Below is a small trained network, with its code and all its weights. Each question gives an input and a target symbol and asks what happens when units are switched off, that is, made to give their printed mean instead of their output.

import numpy as np


def w(rows, s, z=0):
    codes = np.array(rows[::2]) - 128.0
    scale = np.full(codes.shape[1], s)
    scale[-1] = z or s
    return codes * scale


def f(y):
    return np.maximum(y, 0)


def softmax(a):
    e = np.exp(a - a.max(-1, keepdims=True))
    return e / e.sum(-1, keepdims=True)


def log_softmax(a):
    a = a - a.max(-1, keepdims=True)
    return a - np.log(np.exp(a).sum(-1, keepdims=True))


def net(x, mask):
    ids = ['αεζηθπτφω'.index(c) for c in x.split()]
    T = len(ids)
    res = E[ids] + P[:T]
    u = 0
    for l in range(2):
        r = res
        for j in range(3):
            rows = slice(3 * j, 3 * j + 3)
            q, k, v = (r @ M[l][rows].T for M in (Q, K, V))
            z = softmax(np.where(np.tri(T) > 0, q @ k.T / 3**0.5, -1e9)) @ v
            o = O[l][rows]
            res = res + np.where(mask[u + j], z, o[:, -1]) @ o[:, :-1]
        u += 3
        y = f(res @ A[l][:, :-1].T + A[l][:, -1])
        res = res + np.where(mask[u : u + 4], y, B[l][:, -1]) @ B[l][:, :-1]
        u += 4
    return log_softmax(res[-1] @ U[:, :-1].T + U[:, -1])


Q, K, V, O, A, B = {}, {}, {}, {}, {}, {}
E = w([
[71,177,115],'α',
[153,166,155],'ε',
[153,124,98],'ζ',
[181,87,68],'η',
[177,94,73],'θ',
[141,133,37],'π',
[141,125,23],'τ',
[105,16,254],'φ',
[134,101,106],'ω',
],0.0097)
P = w([
[166,178,149],'0',
[106,48,77],'1',
[106,12,70],'2',
[67,168,198],'3',
[107,53,96],'4',
[83,78,117],'5',
[96,77,106],'6',
[84,117,165],'7',
[84,89,128],'8',
[81,72,107],'9',
[97,93,145],'10',
[117,104,162],'11',
[91,102,141],'12',
],0.011)
Q[0] = w([
[155,226,229],'0.h1',
[242,49,85],'0.h1',
[23,146,47],'0.h1',
[70,70,138],'0.h2',
[182,243,118],'0.h2',
[222,206,125],'0.h2',
[140,181,165],'0.h3',
[247,135,109],'0.h3',
[208,187,114],'0.h3',
],0.012)
K[0] = w([
[111,225,176],'0.h1',
[136,142,77],'0.h1',
[112,94,81],'0.h1',
[181,138,117],'0.h2',
[41,102,144],'0.h2',
[43,25,114],'0.h2',
[129,246,120],'0.h3',
[44,135,84],'0.h3',
[65,131,58],'0.h3',
],0.012)
V[0] = w([
[63,153,68],'0.h1',
[191,107,2],'0.h1',
[179,176,61],'0.h1',
[136,148,164],'0.h2',
[108,141,185],'0.h2',
[43,253,92],'0.h2',
[191,156,136],'0.h3',
[110,152,162],'0.h3',
[20,127,81],'0.h3',
],0.011)
O[0] = w([
[231,126,175,187],'0.h1',
[119,164,169,183],'0.h1',
[130,98,163,2],'0.h1',
[97,99,150,139],'0.h2',
[64,55,166,140],'0.h2',
[77,234,189,182],'0.h2',
[115,86,111,40],'0.h3',
[99,135,158,123],'0.h3',
[118,254,146,165],'0.h3',
],0.0085,0.003)
A[0] = w([
[139,3,215,147],'0.n1',
[139,109,167,21],'0.n2',
[134,52,73,85],'0.n3',
[21,172,18,250],'0.n4',
],0.0064,0.0021)
B[0] = w([
[58,86,55,232],'0.n1',
[54,69,163,134],'0.n2',
[253,105,84,178],'0.n3',
[236,147,202,255],'0.n4',
],0.0047,0.0039)
Q[1] = w([
[21,129,127],'1.h1',
[204,128,110],'1.h1',
[172,1,132],'1.h1',
[18,115,110],'1.h2',
[207,170,174],'1.h2',
[189,93,96],'1.h2',
[96,192,55],'1.h3',
[137,131,232],'1.h3',
[153,131,99],'1.h3',
],0.011)
K[1] = w([
[94,90,121],'1.h1',
[125,180,97],'1.h1',
[99,139,48],'1.h1',
[148,176,169],'1.h2',
[122,2,44],'1.h2',
[170,116,113],'1.h2',
[141,101,115],'1.h3',
[205,149,114],'1.h3',
[130,139,145],'1.h3',
],0.02)
V[1] = w([
[171,165,66],'1.h1',
[52,136,193],'1.h1',
[155,46,104],'1.h1',
[123,51,132],'1.h2',
[102,162,157],'1.h2',
[84,247,115],'1.h2',
[36,66,161],'1.h3',
[157,177,62],'1.h3',
[118,145,118],'1.h3',
],0.012)
O[1] = w([
[93,167,114,10],'1.h1',
[181,78,129,191],'1.h1',
[97,111,152,254],'1.h1',
[61,94,130,182],'1.h2',
[133,139,185,126],'1.h2',
[161,202,108,65],'1.h2',
[126,136,180,215],'1.h3',
[102,157,1,74],'1.h3',
[162,93,119,115],'1.h3',
],0.0087,0.0034)
A[1] = w([
[153,32,85,26],'1.n1',
[58,209,254,193],'1.n2',
[145,150,38,146],'1.n3',
[177,203,126,3],'1.n4',
],0.0096,0.005)
B[1] = w([
[207,254,119,192],'1.n1',
[155,104,90,254],'1.n2',
[35,202,170,166],'1.n3',
[114,88,110,199],'1.n4',
],0.0092,0.0082)
U = w([
[188,113,129,168],'α',
[144,63,198,243],'ε',
[133,65,90,135],'ζ',
[113,63,29,155],'η',
[146,40,2,153],'θ',
[83,143,167,13],'π',
[67,156,180,31],'τ',
[74,95,208,74],'φ',
[119,86,117,5],'ω',
],0.0098,0.0024)

Each question gives the input, a string of symbols that net reads in full, and the target symbol t.
The units are the heads (3 rows each of Q, K, V and O) and the neurons (one row each of A and B). Each row of codes is followed by its name. A weight is (code - 128) times the scale printed after its matrix; where a second scale follows, it is the last column's (O, A, B and U).
mask holds one flag per unit, layer by layer, with each layer's heads first. A switched-off unit (its flag False) gives its mean, the last column of its rows in O or B, instead of its output. The means were averaged over made-up inputs and are rounded, as every weight is.
A unit's drop is (log p(t) with every unit on - log p(t) with that unit switched off) / (log p(t) with every unit on - log p(t) with every unit switched off).
The circuit of an input: a set's keep is (log p(t) with only the set's units on - log p(t) with every unit switched off) / (log p(t) with every unit on - log p(t) with every unit switched off). Starting from the 12 units with the biggest drops (on a tie, the unit counted first), units are removed one at a time, each time the one whose removal leaves the highest keep (on an exact tie, the one counted first), for as long as the keep stays at least 0.8.
circuit, biggest first: the units of the circuit, biggest drop first
unit that matters most: the unit with the biggest drop
k most important neurons of layer l: the k neurons of layer l with the biggest drops, biggest first
heads that matter: for each layer, one digit per head in row order, 1 if its drop is at least 0.15 and else 0, layers parted by /
drop of u: that unit's drop, to one decimal
input ε φ α α ε φ θ, target ε: heads that matter => 010 / 001
input α α α α ε τ φ, target α: circuit, biggest first => [1.h2 0.h2 1.h1]
input α ζ α α ζ η φ ω η τ, target α: circuit, biggest first => [1.h2]
input ε ζ φ φ θ α α α ζ φ τ, target ε: circuit, biggest first => [1.h3 0.h2]
input ε α α φ ω α α α η π, target ε: circuit, biggest first => [0.h2 1.h3 0.h3 1.h1]
input α α α ε, target α: heads that matter => 010 / 010
input φ φ φ φ α α α τ α ε π, target φ: heads that matter => 011 / 011
input φ α φ α ε, target φ: 3 most important neurons of layer 0 => [0.n1 0.n3 0.n4]
input α α α α α α α φ α α ω, target α: circuit, biggest first => [0.h2 1.h2 1.h1]
input α α φ φ ε α α α τ, target α: circuit, biggest first => [0.h2 1.h2]
input φ α φ α η α α τ, target φ: circuit, biggest first => [1.h2 0.h2 1.h3 0.h3]
input ε α ζ, target ε: circuit, biggest first => [0.h2 0.h1 0.h3 1.h3]
input φ φ ζ, target φ: circuit, biggest first => [1.h3 1.h1 0.h2]
input τ π α, target τ: circuit, biggest first => [1.n3 0.h2 1.h1 1.h2]
input α α θ α α π α θ τ η, target α: 2 most important neurons of layer 0 => [0.n3 0.n1]
input α α α η η, target α: heads that matter => 110 / 110
input ε α τ ζ φ τ α φ α α, target ε: heads that matter => 010 / 100
input φ φ τ φ φ ε α η, target φ: unit that matters most => 1.h3
input α ζ τ φ η α, target α: drop of 0.h2 => 0.5
input α φ θ, target α: drop of 1.n3 => 0.1
